Here is a tiny trained network, its code and every weight. The questions are about switching its units off for an input and a class, where a switched-off unit gives its printed mean instead of its output.

import numpy as np


def w(rows, s, z=0):
    codes = np.array(rows[::2]) - 128.0
    scale = np.full(codes.shape[1], s)
    scale[-1] = z or s
    return codes * scale


def norm(h):
    return h / np.sqrt((h * h).mean(-1, keepdims=True) + 1e-5)


def f(y):
    return y / 2 * (1 + np.tanh(0.7978845608 * (y + 0.044715 * y**3)))


def log_softmax(a):
    a = a - a.max(-1, keepdims=True)
    return a - np.log(np.exp(a).sum(-1, keepdims=True))


def net(x, mask):
    res = np.array(x, float).reshape(1, 7) / 4 @ E
    u = 0
    for l in range(4):
        y = f(norm(res) @ A[l][:, :-1].T + A[l][:, -1])
        res = res + np.where(mask[u : u + 10], y, B[l][:, -1]) @ B[l][:, :-1]
        u += 10
    return log_softmax(norm(res)[-1] @ U[:, :-1].T + U[:, -1])


A, B = {}, {}
E = w([
[138,88,126,245,148,25,50],'x0',
[66,251,239,102,75,198,91],'x1',
[117,51,225,86,206,201,26],'x2',
[152,237,117,88,124,9,74],'x3',
[199,116,245,124,45,2,136],'x4',
[28,179,173,113,127,46,153],'x5',
[226,129,141,61,120,154,172],'x6',
],0.0021)
A[0] = w([
[126,197,98,110,160,120,136,193],'0.n0',
[139,168,134,175,103,81,128,115],'0.n1',
[144,188,77,142,134,230,187,223],'0.n2',
[99,190,154,169,105,123,183,60],'0.n3',
[66,146,252,132,108,168,135,158],'0.n4',
[161,120,45,167,159,138,117,60],'0.n5',
[51,188,196,216,93,120,109,32],'0.n6',
[118,143,199,72,158,184,60,9],'0.n7',
[171,198,122,168,62,136,54,37],'0.n8',
[208,205,127,179,154,76,16,127],'0.n9',
],0.0043,0.0014)
B[0] = w([
[109,38,137,73,73,191,120,191],'0.n0',
[169,147,107,125,78,181,55,176],'0.n1',
[167,134,79,28,111,192,183,248],'0.n2',
[158,148,128,95,113,136,84,155],'0.n3',
[101,112,124,120,194,13,178,253],'0.n4',
[27,79,176,168,132,73,150,159],'0.n5',
[100,4,129,52,201,206,93,204],'0.n6',
[218,145,186,207,53,77,124,173],'0.n7',
[120,30,163,92,80,200,62,146],'0.n8',
[102,103,114,132,20,223,102,232],'0.n9',
],0.0038,0.0017)
A[1] = w([
[192,67,146,177,149,183,141,183],'1.n0',
[139,41,152,206,156,207,182,177],'1.n1',
[41,90,90,209,213,141,71,80],'1.n2',
[184,158,161,188,122,50,54,83],'1.n3',
[114,110,36,121,111,138,108,111],'1.n4',
[114,156,205,51,69,143,99,17],'1.n5',
[191,2,97,211,140,168,170,194],'1.n6',
[224,247,154,116,48,115,140,78],'1.n7',
[88,173,92,29,169,160,185,121],'1.n8',
[76,119,114,181,222,138,49,4],'1.n9',
],0.0039,0.0017)
B[1] = w([
[90,205,111,126,210,111,132,185],'1.n0',
[52,173,127,122,200,82,4,208],'1.n1',
[193,163,193,156,103,36,118,199],'1.n2',
[144,160,133,89,114,156,230,164],'1.n3',
[130,96,149,118,124,48,169,162],'1.n4',
[122,50,63,218,201,127,160,169],'1.n5',
[134,212,86,150,221,81,103,254],'1.n6',
[185,119,233,251,153,102,147,186],'1.n7',
[101,120,82,50,42,223,186,217],'1.n8',
[131,142,158,164,37,89,147,139],'1.n9',
],0.0037,0.002)
A[2] = w([
[181,121,175,163,56,80,43,112],'2.n0',
[153,116,142,152,79,50,102,52],'2.n1',
[209,149,84,112,58,75,219,103],'2.n2',
[78,211,94,129,156,196,86,80],'2.n3',
[41,164,157,95,79,52,110,76],'2.n4',
[40,147,186,104,160,107,59,121],'2.n5',
[3,170,168,167,129,145,146,193],'2.n6',
[79,68,241,104,157,178,108,139],'2.n7',
[40,220,124,64,110,109,146,179],'2.n8',
[174,165,116,105,214,115,149,5],'2.n9',
],0.0048,0.002)
B[2] = w([
[103,162,137,146,91,225,197,249],'2.n0',
[122,122,120,85,82,141,206,180],'2.n1',
[131,105,218,120,91,126,209,242],'2.n2',
[131,75,161,63,75,116,183,166],'2.n3',
[70,79,95,73,195,169,68,196],'2.n4',
[110,56,139,134,163,52,135,232],'2.n5',
[100,34,141,99,153,82,119,218],'2.n6',
[179,145,177,163,162,47,95,226],'2.n7',
[120,5,101,113,151,138,184,238],'2.n8',
[137,96,131,114,122,255,40,116],'2.n9',
],0.0046,0.002)
A[3] = w([
[173,133,232,59,106,164,67,60],'3.n0',
[158,167,82,68,3,163,75,146],'3.n1',
[166,164,150,201,76,48,99,99],'3.n2',
[142,160,154,150,98,239,182,147],'3.n3',
[152,162,129,100,159,244,205,134],'3.n4',
[168,165,113,251,74,61,39,7],'3.n5',
[57,106,153,191,140,112,70,84],'3.n6',
[98,169,85,62,209,215,94,46],'3.n7',
[154,219,225,165,140,122,97,129],'3.n8',
[141,88,52,148,175,115,82,148],'3.n9',
],0.0044,0.0018)
B[3] = w([
[253,225,143,225,64,116,182,166],'3.n0',
[65,35,197,194,163,174,52,175],'3.n1',
[111,132,110,38,54,132,208,184],'3.n2',
[87,109,156,120,157,54,58,223],'3.n3',
[89,114,112,49,105,96,83,250],'3.n4',
[82,112,58,62,78,74,195,173],'3.n5',
[125,104,104,115,188,29,126,195],'3.n6',
[191,211,175,108,59,177,188,152],'3.n7',
[177,102,168,67,118,59,185,185],'3.n8',
[89,177,178,223,175,115,69,195],'3.n9',
],0.0038,0.0017)
U = w([
[50,40,55,15,108,197,189,250],'0',
[92,102,139,229,63,208,43,14],'1',
[197,180,160,95,183,205,63,59],'2',
[127,174,39,202,244,173,109,5],'3',
[217,151,225,155,48,73,214,181],'4',
[87,161,27,184,98,44,171,1],'5',
[67,40,172,173,248,3,49,240],'6',
],0.0071,0.0039)

Each question gives the input, the list of numbers given to net, and the class t.
The units are the neurons (one row each of A and B). Each row of codes is followed by its name. A weight is (code - 128) times the scale printed after its matrix; where a second scale follows, it is the last column's (A, B and U).
mask holds one flag per neuron, layer by layer. A switched-off neuron (its flag False) gives its mean, the last column of its row in B, instead of its output. The means were averaged over made-up inputs and are rounded, as every weight is.
A unit's drop is (log p(t) with every unit on - log p(t) with that unit switched off) / (log p(t) with every unit on - log p(t) with every unit switched off).
The circuit of an input: a set's keep is (log p(t) with only the set's units on - log p(t) with every unit switched off) / (log p(t) with every unit on - log p(t) with every unit switched off). Starting from the 12 units with the biggest drops (on a tie, the unit counted first), units are removed one at a time, each time the one whose removal leaves the highest keep (on an exact tie, the one counted first), for as long as the keep stays at least 0.8.
circuit, biggest first: the units of the circuit, biggest drop first
most important unit: the unit with the biggest drop
k most important neurons: the k neurons with the biggest drops, biggest first
top k neurons in layer l: the k neurons of layer l with the biggest drops, biggest first
drop when u is switched off: that unit's drop, to one decimal
input [-8,2,3,1,5,-2,-7], class 4: most important unit : 0.n7
input [2,8,-1,5,2,-8,0], class 1: circuit, biggest first : (0.n9, 3.n1)
input [0,-4,4,-5,5,-2,5], class 2: top 2 neurons in layer 3 : (3.n7, 3.n3)
input [1,-5,-3,-4,5,-7,-7], class 5: circuit, biggest first : (0.n6, 3.n5, 2.n8, 2.n6)
input [5,4,-2,6,5,1,0], class 1: circuit, biggest first : (0.n9, 2.n0, 3.n1, 0.n1)
input [-2,-3,-3,6,4,6,-1], class 0: circuit, biggest first : (2.n4, 2.n7, 1.n2)
input [8,0,-1,0,-3,-2,-3], class 5: circuit, biggest first : (3.n5, 1.n9)
input [3,-2,3,1,-7,-8,7], class 2: top 2 neurons in layer 0 : (0.n2, 0.n4)
input [-2,-5,5,-8,-4,-4,-2], class 3: top 2 neurons in layer 1 : (1.n6, 1.n7)
input [0,-8,5,5,2,6,1], class 0: top 2 neurons in layer 0 : (0.n6, 0.n7)
input [-1,-2,8,-6,-7,2,7], class 2: top 2 neurons in layer 0 : (0.n2, 0.n7)
input [1,4,-6,4,8,-8,-3], class 1: 2 most important neurons : (0.n9, 0.n8)
input [-1,-3,-3,-4,0,-1,-3], class 3: 2 most important neurons : (1.n6, 0.n2)
input [4,3,-6,-1,5,-8,-1], class 1: most important unit : 0.n8
input [-7,-4,8,6,-6,-7,2], class 2: 2 most important neurons : (0.n7, 3.n7)
input [-2,-4,3,-7,-7,-5,1], class 3: top 3 neurons in layer 1 : (1.n6, 1.n1, 1.n3)
input [-4,-2,4,0,-5,-8,7], class 2: drop when 0.n2 is switched off : -0.3
input [-5,-3,8,-4,-6,-5,-6], class 6: drop when 2.n5 is switched off : 0.2
input [-3,8,5,-7,-3,4,-8], class 6: drop when 1.n3 is switched off : 0.0
input [2,-7,3,4,3,-4,-5], class 5: most important unit : 1.n6
